Below is a small trained network, with its code and all its weights. Each question gives an input and a class and asks what happens when units are switched off, that is, made to give their printed mean instead of their output.

import numpy as np


def w(rows, s, z=0):
    codes = np.array(rows[::2]) - 128.0
    scale = np.full(codes.shape[1], s)
    scale[-1] = z or s
    return codes * scale


def f(y):
    return y / 2 * (1 + np.tanh(0.7978845608 * (y + 0.044715 * y**3)))


def log_softmax(a):
    a = a - a.max(-1, keepdims=True)
    return a - np.log(np.exp(a).sum(-1, keepdims=True))


def net(x, mask):
    res = np.array(x, float).reshape(1, 6) / 4 @ E
    y = f(res @ A[0][:, :-1].T + A[0][:, -1])
    res = res + np.where(mask, y, B[0][:, -1]) @ B[0][:, :-1]
    return log_softmax(res[-1] @ U[:, :-1].T + U[:, -1])


A, B = {}, {}
E = w([
[126,126,130,124],'x0',
[128,128,129,127],'x1',
[128,126,130,123],'x2',
[218,190,47,49],'x3',
[25,255,141,113],'x4',
[202,157,224,115],'x5',
],0.0076)
A[0] = w([
[97,110,28,165,92],'neuron 1',
[166,158,92,116,63],'neuron 2',
[78,104,69,143,125],'neuron 3',
[189,165,192,150,87],'neuron 4',
[91,174,135,155,125],'neuron 5',
[100,161,138,130,98],'neuron 6',
[82,158,152,102,95],'neuron 7',
[149,138,160,144,247],'neuron 8',
[106,208,114,134,86],'neuron 9',
[112,115,109,133,65],'neuron 10',
[122,121,85,86,108],'neuron 11',
[58,68,198,220,64],'neuron 12',
[177,4,118,143,72],'neuron 13',
[115,118,126,100,191],'neuron 14',
],0.014,0.013)
B[0] = w([
[118,150,194,125,163],'neuron 1',
[247,143,142,46,132],'neuron 2',
[108,162,183,159,166],'neuron 3',
[80,154,190,111,150],'neuron 4',
[112,87,101,109,166],'neuron 5',
[146,71,122,88,139],'neuron 6',
[139,50,136,96,149],'neuron 7',
[85,135,94,192,250],'neuron 8',
[121,66,121,72,159],'neuron 9',
[153,109,184,102,117],'neuron 10',
[147,183,140,117,139],'neuron 11',
[243,175,100,90,214],'neuron 12',
[78,80,132,89,198],'neuron 13',
[124,140,104,184,182],'neuron 14',
],0.014,0.012)
U = w([
[235,169,91,61,111],'0',
[74,20,106,65,1],'1',
[97,139,77,165,226],'2',
[97,139,88,168,222],'3',
[99,144,88,165,198],'4',
[77,172,245,144,26],'5',
],0.012,0.0072)

Each question gives the input, the list of numbers given to net, and the class t.
The units are the neurons (one row each of A and B). Each row of codes is followed by its name. A weight is (code - 128) times the scale printed after its matrix; where a second scale follows, it is the last column's (A, B and U).
mask holds one flag per neuron, in row order. A switched-off neuron (its flag False) gives its mean, the last column of its row in B, instead of its output. The means were averaged over made-up inputs and are rounded, as every weight is.
A unit's drop is (log p(t) with every unit on - log p(t) with that unit switched off) / (log p(t) with every unit on - log p(t) with every unit switched off).
The circuit of an input: a set's keep is (log p(t) with only the set's units on - log p(t) with every unit switched off) / (log p(t) with every unit on - log p(t) with every unit switched off). Starting from the 12 units with the biggest drops (on a tie, the unit counted first), units are removed one at a time, each time the one whose removal leaves the highest keep (on an exact tie, the one counted first), for as long as the keep stays at least 0.8.
units of the circuit, in order: the units of the circuit, biggest drop first
unit that matters most: the unit with the biggest drop
top k neurons: the k neurons with the biggest drops, biggest first
drop of u: that unit's drop, to one decimal
input [7,-4,2,3,2,8], class 5: units of the circuit, in order : neuron 4
input [-6,-6,-1,-7,-5,7], class 0: top 2 neurons : neuron 12; neuron 3
input [5,6,1,1,-1,-7], class 5: top 2 neurons : neuron 1; neuron 3
input [-4,-6,2,-6,7,-2], class 1: units of the circuit, in order : neuron 7; neuron 5
input [-4,0,-2,5,7,0], class 1: units of the circuit, in order : neuron 9; neuron 12
input [3,-7,-5,3,-7,4], class 1: top 2 neurons : neuron 13; neuron 12
input [-3,-4,-1,-3,-3,-6], class 5: units of the circuit, in order : neuron 1; neuron 3
input [-6,-4,4,3,-1,-7], class 5: units of the circuit, in order : neuron 1; neuron 3; neuron 8
input [1,0,7,0,1,8], class 5: top 2 neurons : neuron 4; neuron 12
input [-5,-4,3,0,7,-8], class 5: top 2 neurons : neuron 3; neuron 1
input [5,3,0,2,-7,-5], class 1: top 3 neurons : neuron 13; neuron 12; neuron 8
input [-3,0,1,5,7,-4], class 1: top 2 neurons : neuron 9; neuron 12
input [-1,0,0,-6,6,-2], class 0: top 2 neurons : neuron 12; neuron 13
input [-3,6,1,5,-5,-8], class 5: unit that matters most : neuron 1
input [-5,-2,3,-6,0,-7], class 5: top 2 neurons : neuron 3; neuron 1
input [-7,0,5,5,-8,-3], class 1: top 2 neurons : neuron 13; neuron 12
input [-3,-7,-7,-2,-6,8], class 5: top 2 neurons : neuron 4; neuron 5
input [2,3,7,-8,-5,-7], class 0: drop of neuron 11 : 0.0
input [8,-2,-5,3,-2,6], class 2: drop of neuron 3 : 0.2
input [3,4,2,1,6,-5], class 1: drop of neuron 6 : 0.1
input [-5,-4,-7,4,-7,8], class 5: unit that matters most : neuron 4
